How many dimensions does each matrix project onto, up to rounding?
[[ 0.152  0.011  0.207  0.192  0.056  0.037  0.097  0.178  0.000  0.008
  -0.058]
 [ 0.011  0.726  0.051 -0.156  0.057 -0.145  0.020  0.196  0.228 -0.083
   0.224]
 [ 0.207  0.051  0.724 -0.136 -0.143  0.048  0.090  0.211 -0.143 -0.031
  -0.198]
 [ 0.192 -0.156 -0.136  0.671  0.124  0.124  0.229  0.204  0.052  0.038
   0.108]
 [ 0.056  0.057 -0.143  0.124  0.536 -0.150 -0.159  0.139  0.186  0.095
  -0.309]
 [ 0.037 -0.145  0.048  0.124 -0.150  0.095  0.102 -0.010 -0.083 -0.011
   0.077]
 [ 0.097  0.020  0.090  0.229 -0.159  0.102  0.185  0.099 -0.031 -0.036
   0.181]
 [ 0.178  0.196  0.211  0.204  0.139 -0.010  0.099  0.261  0.080  0.000
  -0.036]
 [ 0.000  0.228 -0.143  0.052  0.186 -0.083 -0.031  0.080  0.146  0.005
   0.032]
 [ 0.008 -0.083 -0.031  0.038  0.095 -0.011 -0.036  0.000  0.005  0.029
  -0.091]
 [-0.058  0.224 -0.198  0.108 -0.309  0.077  0.181 -0.036  0.032 -0.091
   0.475]]
 : 4

[[ 0.307  0.201 -0.065 -0.003  0.217 -0.317  0.115 -0.014 -0.048  0.048
   0.048]
 [ 0.201  0.254 -0.126 -0.203  0.140 -0.188 -0.042 -0.066  0.037  0.055
  -0.164]
 [-0.065 -0.126  0.240  0.327  0.023 -0.020 -0.154  0.118  0.010  0.129
  -0.015]
 [-0.003 -0.203  0.327  0.540  0.076 -0.111 -0.045  0.178 -0.060  0.135
   0.164]
 [ 0.217  0.140  0.023  0.076  0.181 -0.255 -0.001  0.021 -0.017  0.096
  -0.018]
 [-0.317 -0.188 -0.020 -0.111 -0.255  0.363 -0.046 -0.028  0.040 -0.114
  -0.020]
 [ 0.115 -0.042 -0.154 -0.045 -0.001 -0.046  0.413 -0.047 -0.140 -0.195
   0.374]
 [-0.014 -0.066  0.118  0.178  0.021 -0.028 -0.047  0.061 -0.008  0.057
   0.025]
 [-0.048  0.037  0.010 -0.060 -0.017  0.040 -0.140 -0.008  0.058  0.048
  -0.154]
 [ 0.048  0.055  0.129  0.135  0.096 -0.114 -0.195  0.057  0.048  0.153
  -0.155]
 [ 0.048 -0.164 -0.015  0.164 -0.018 -0.020  0.374  0.025 -0.154 -0.155
   0.430]]
 : 3

[[ 1.000  0.001  0.002  0.001  0.004 -0.004  0.001  0.000  0.000  0.003
  -0.011]
 [ 0.001  0.998 -0.006 -0.002 -0.014  0.011 -0.005  0.001  0.000 -0.009
   0.034]
 [ 0.002 -0.006  0.976 -0.007 -0.053  0.044 -0.018  0.003 -0.001 -0.034
   0.132]
 [ 0.001 -0.002 -0.007  0.998 -0.014  0.012 -0.005  0.001  0.000 -0.009
   0.036]
 [ 0.004 -0.014 -0.053 -0.014  0.884  0.095 -0.039  0.007 -0.003 -0.075
   0.289]
 [-0.004  0.011  0.044  0.012  0.095  0.922  0.032 -0.006  0.003  0.061
  -0.236]
 [ 0.001 -0.005 -0.018 -0.005 -0.039  0.032  0.987  0.002 -0.001 -0.025
   0.096]
 [ 0.000  0.001  0.003  0.001  0.007 -0.006  0.002  1.000  0.000  0.005
  -0.018]
 [ 0.000  0.000 -0.001  0.000 -0.003  0.003 -0.001  0.000  1.000 -0.002
   0.008]
 [ 0.003 -0.009 -0.034 -0.009 -0.075  0.061 -0.025  0.005 -0.002  0.952
   0.185]
 [-0.011  0.034  0.132  0.036  0.289 -0.236  0.096 -0.018  0.008  0.185
   0.283]]
 : 10

[[ 0.186 -0.020  0.012  0.062  0.152  0.132  0.109 -0.008  0.228 -0.167
   0.121]
 [-0.020  0.002 -0.001 -0.007 -0.017 -0.014 -0.012  0.001 -0.025  0.018
  -0.013]
 [ 0.012 -0.001  0.001  0.004  0.010  0.008  0.007 -0.001  0.014 -0.011
   0.008]
 [ 0.062 -0.007  0.004  0.020  0.050  0.044  0.036 -0.003  0.076 -0.055
   0.040]
 [ 0.152 -0.017  0.010  0.050  0.124  0.108  0.088 -0.007  0.186 -0.136
   0.099]
 [ 0.132 -0.014  0.008  0.044  0.108  0.094  0.077 -0.006  0.162 -0.119
   0.086]
 [ 0.109 -0.012  0.007  0.036  0.088  0.077  0.063 -0.005  0.133 -0.097
   0.071]
 [-0.008  0.001 -0.001 -0.003 -0.007 -0.006 -0.005  0.000 -0.010  0.007
  -0.005]
 [ 0.228 -0.025  0.014  0.076  0.186  0.162  0.133 -0.010  0.280 -0.205
   0.149]
 [-0.167  0.018 -0.011 -0.055 -0.136 -0.119 -0.097  0.007 -0.205  0.150
  -0.109]
 [ 0.121 -0.013  0.008  0.040  0.099  0.086  0.071 -0.005  0.149 -0.109
   0.079]]
 : 1
